Here is a tiny trained network, its code and every weight. The questions are about switching its units off for an input and a target symbol, where a switched-off unit gives its printed mean instead of its output.

import numpy as np


def w(rows, s, z=0):
    codes = np.array(rows[::2]) - 128.0
    scale = np.full(codes.shape[1], s)
    scale[-1] = z or s
    return codes * scale


def f(y):
    return np.maximum(y, 0)


def softmax(a):
    e = np.exp(a - a.max(-1, keepdims=True))
    return e / e.sum(-1, keepdims=True)


def log_softmax(a):
    a = a - a.max(-1, keepdims=True)
    return a - np.log(np.exp(a).sum(-1, keepdims=True))


def net(x, mask):
    ids = ['αβγεζηθμξπστφψω'.index(c) for c in x.split()]
    T = len(ids)
    res = E[ids] + P[:T]
    u = 0
    for l in range(2):
        r = res
        for j in range(2):
            rows = slice(2 * j, 2 * j + 2)
            q, k, v = (r @ M[l][rows].T for M in (Q, K, V))
            z = softmax(np.where(np.tri(T) > 0, q @ k.T / 2**0.5, -1e9)) @ v
            o = O[l][rows]
            res = res + np.where(mask[u + j], z, o[:, -1]) @ o[:, :-1]
        u += 2
        y = f(res @ A[l][:, :-1].T + A[l][:, -1])
        res = res + np.where(mask[u : u + 4], y, B[l][:, -1]) @ B[l][:, :-1]
        u += 4
    return log_softmax(res[-1] @ U[:, :-1].T + U[:, -1])


Q, K, V, O, A, B = {}, {}, {}, {}, {}, {}
E = w([
[89,215,82,125,124,138,120,30,43],'α',
[158,169,138,49,25,197,102,205,90],'β',
[168,107,78,26,126,159,67,63,78],'γ',
[63,75,164,126,108,165,183,124,44],'ε',
[156,96,111,165,51,103,139,2,155],'ζ',
[184,101,195,117,146,137,110,157,130],'η',
[128,161,100,141,186,88,145,146,122],'θ',
[128,197,171,183,99,128,167,129,112],'μ',
[125,158,113,55,88,78,208,122,160],'ξ',
[185,105,97,164,110,81,140,189,160],'π',
[175,180,169,46,236,212,196,105,128],'σ',
[119,152,104,169,143,184,107,144,146],'τ',
[157,67,93,120,132,152,184,115,135],'φ',
[149,83,118,160,92,98,50,127,48],'ψ',
[220,223,97,107,100,111,67,110,176],'ω',
],0.012)
P = w([
[58,145,254,127,204,72,75,69,188],'0',
[135,170,84,153,79,146,133,198,106],'1',
[149,173,76,152,77,155,141,192,79],'2',
[156,173,72,131,88,164,144,166,62],'3',
[174,172,91,130,87,160,149,167,46],'4',
[171,175,90,123,107,155,174,131,38],'5',
[186,184,104,112,118,174,166,131,30],'6',
[183,199,78,95,114,184,170,156,51],'7',
[174,184,67,92,110,171,173,136,33],'8',
[201,198,84,93,107,176,180,127,41],'9',
[188,194,85,102,119,184,184,129,44],'10',
[193,181,82,102,97,220,169,136,47],'11',
[203,201,70,100,102,203,168,122,54],'12',
[209,195,84,106,86,223,179,130,54],'13',
],0.0035)
Q[0] = w([
[185,156,111,139,76,146,148,172,87],'L0H0',
[1,42,176,112,171,69,98,127,209],'L0H0',
[122,135,131,107,130,106,149,117,130],'L0H1',
[73,124,158,144,144,114,99,140,182],'L0H1',
],0.034)
K[0] = w([
[54,151,197,123,96,103,47,90,179],'L0H0',
[250,156,35,197,96,166,194,153,39],'L0H0',
[117,127,110,144,101,186,111,130,163],'L0H1',
[191,126,73,156,108,126,171,169,98],'L0H1',
],0.025)
V[0] = w([
[62,53,142,138,144,60,39,169,131],'L0H0',
[211,129,72,138,166,49,154,150,148],'L0H0',
[192,105,154,246,108,197,106,87,164],'L0H1',
[215,193,196,130,82,81,123,194,55],'L0H1',
],0.012)
O[0] = w([
[145,172,78,57,94,103,96,96,239,151],'L0H0',
[106,188,117,164,60,105,236,171,166,5],'L0H0',
[153,110,179,254,113,193,52,137,191,185],'L0H1',
[240,125,237,152,106,69,177,104,117,170],'L0H1',
],0.0056,0.0028)
A[0] = w([
[70,146,73,141,146,140,117,155,136,129],'L0N0',
[143,89,73,180,170,8,83,188,143,85],'L0N1',
[142,4,85,142,157,81,163,156,179,26],'L0N2',
[68,182,163,137,64,43,30,160,84,2],'L0N3',
],0.015,0.0018)
B[0] = w([
[53,161,59,116,125,172,128,123,156,253],'L0N0',
[81,178,177,104,79,14,2,193,30,222],'L0N1',
[156,143,149,120,40,254,191,90,189,167],'L0N2',
[191,229,182,127,96,208,194,62,72,218],'L0N3',
],0.0084,0.0023)
Q[1] = w([
[92,22,124,159,205,33,164,134,234],'L1H0',
[60,29,129,167,239,63,167,155,187],'L1H0',
[39,3,121,172,229,14,169,163,230],'L1H1',
[139,211,128,127,69,179,113,129,86],'L1H1',
],0.028)
K[1] = w([
[214,108,28,179,124,107,172,186,53],'L1H0',
[207,104,41,157,121,117,169,160,85],'L1H0',
[242,109,4,189,129,111,170,198,56],'L1H1',
[87,149,190,108,147,129,84,85,194],'L1H1',
],0.033)
V[1] = w([
[239,108,33,77,65,120,139,70,104],'L1H0',
[80,115,98,172,21,198,183,185,44],'L1H0',
[213,136,75,91,171,207,74,249,143],'L1H1',
[152,200,25,202,185,150,108,85,91],'L1H1',
],0.011)
O[1] = w([
[201,227,65,191,147,198,155,111,43,3],'L1H0',
[202,159,171,52,83,169,109,207,75,73],'L1H0',
[49,195,221,121,2,159,105,59,76,34],'L1H1',
[52,207,251,86,171,132,137,104,219,205],'L1H1',
],0.0044,0.0048)
A[1] = w([
[159,48,101,110,127,233,254,84,172,1],'L1N0',
[133,124,134,127,60,144,158,213,123,212],'L1N1',
[125,96,87,69,90,131,176,85,92,44],'L1N2',
[197,112,55,204,125,111,147,191,102,66],'L1N3',
],0.0081,0.0063)
B[1] = w([
[43,179,254,76,116,88,52,91,144,184],'L1N0',
[135,80,69,151,105,169,172,183,128,252],'L1N1',
[85,146,77,161,108,127,95,177,127,163],'L1N2',
[54,174,213,144,135,69,39,129,146,243],'L1N3',
],0.0077,0.0044)
U = w([
[156,145,119,79,85,226,148,188,119,100],'α',
[143,173,167,51,248,169,168,137,119,43],'β',
[137,189,191,231,133,122,217,125,144,184],'γ',
[115,132,77,47,108,55,254,132,190,218],'ε',
[146,60,53,19,145,158,44,76,101,140],'ζ',
[167,138,169,145,106,151,71,99,35,58],'η',
[140,117,112,155,36,106,81,200,169,3],'θ',
[82,140,192,96,85,152,95,111,167,92],'μ',
[77,175,127,128,174,58,110,170,101,107],'ξ',
[232,234,110,108,113,108,67,109,218,56],'π',
[32,23,143,149,156,160,189,127,41,147],'σ',
[91,119,89,225,180,211,73,160,190,225],'τ',
[131,59,96,211,51,80,106,17,160,166],'φ',
[215,34,212,138,173,114,113,168,157,200],'ψ',
[88,185,74,135,162,155,165,35,79,100],'ω',
],0.0068,0.0051)

Each question gives the input, a string of symbols that net reads in full, and the target symbol t.
The units are the heads (2 rows each of Q, K, V and O) and the neurons (one row each of A and B). Each row of codes is followed by its name. A weight is (code - 128) times the scale printed after its matrix; where a second scale follows, it is the last column's (O, A, B and U).
mask holds one flag per unit, layer by layer, with each layer's heads first. A switched-off unit (its flag False) gives its mean, the last column of its rows in O or B, instead of its output. The means were averaged over made-up inputs and are rounded, as every weight is.
A unit's drop is (log p(t) with every unit on - log p(t) with that unit switched off) / (log p(t) with every unit on - log p(t) with every unit switched off).
The circuit of an input: a set's keep is (log p(t) with only the set's units on - log p(t) with every unit switched off) / (log p(t) with every unit on - log p(t) with every unit switched off). Starting from all 12 units, units are removed one at a time, each time the one whose removal leaves the highest keep (on an exact tie, the one counted first), for as long as the keep stays at least 0.8.
units of the circuit, in order: the units of the circuit, biggest drop first
top k neurons: the k neurons with the biggest drops, biggest first
top k neurons in layer l: the k neurons of layer l with the biggest drops, biggest first
heads that matter: for each layer, one digit per head in row order, 1 if its drop is at least 0.15 and else 0, layers parted by /
input τ φ ω μ ψ η τ β π α η μ φ ε, target μ: units of the circuit, in order => [L1H1; L0H1; L1H0]
input ω ε τ θ θ β θ τ σ, target γ: units of the circuit, in order => [L0H1; L0H0]
input β θ μ τ γ σ φ ψ τ α β μ θ τ, target η: top neuron in layer 0 => [L0N0]
input π ω τ σ π μ μ μ θ τ γ σ μ, target θ: heads that matter => 10 / 11
input τ τ φ η τ, target μ: heads that matter => 01 / 11
input ψ μ θ τ θ, target π: units of the circuit, in order => [L0H0; L0N3; L1H0]
input η ξ θ μ η, target φ: units of the circuit, in order => [L1H0; L1H1; L0H0; L0H1]
input ζ σ η τ η μ τ ω ξ, target τ: heads that matter => 01 / 00
input μ μ ω γ ε τ ψ, target ψ: units of the circuit, in order => [L1H1; L0H1]
input ε α μ ξ θ, target ζ: units of the circuit, in order => [L0H0; L1H1]
input θ ξ μ ζ θ τ ζ μ τ ζ, target ε: heads that matter => 11 / 00
input μ ψ τ π, target θ: heads that matter => 00 / 00
input σ ω τ ω τ ε η π θ ε ε τ τ π, target σ: units of the circuit, in order => [L0H0; L0H1]
input φ η ζ α τ ξ ω τ ψ, target η: top 3 neurons => [L0N1; L0N3; L0N2]
input φ θ μ μ ε, target α: top 2 neurons => [L0N2; L1N1]
input θ τ α η τ ω, target ε: top 2 neurons => [L0N1; L1N3]
input β τ θ, target η: top neuron => [L0N1]
input τ ξ θ μ μ ζ, target μ: top 2 neurons => [L0N0; L1N1]
input ξ τ η τ η φ μ τ ζ ζ ω ε, target ξ: heads that matter => 01 / 11
input τ θ γ, target μ: heads that matter => 01 / 11
input η θ τ α μ, target φ: units of the circuit, in order => [L1H0; L1H1; L0H1]
input τ μ φ θ, target μ: units of the circuit, in order => [L1H1; L0H1; L1H0]
input μ μ μ τ τ η, target ψ: units of the circuit, in order => [L0H1; L1H1; L1H0]
input μ τ τ μ φ μ η π, target ψ: units of the circuit, in order => [L0H1; L1H1]
input ψ ψ τ η φ β ε φ μ θ ξ, target π: units of the circuit, in order => [L0H0; L1H0; L0N3]
input θ φ φ, target ε: top 2 neurons => [L1N3; L1N1]
input ξ π τ, target ξ: top 2 neurons in layer 1 => [L1N3; L1N0]
input μ ψ ξ ζ ε ξ γ β, target ψ: units of the circuit, in order => [L0H1; L1H1; L1H0]
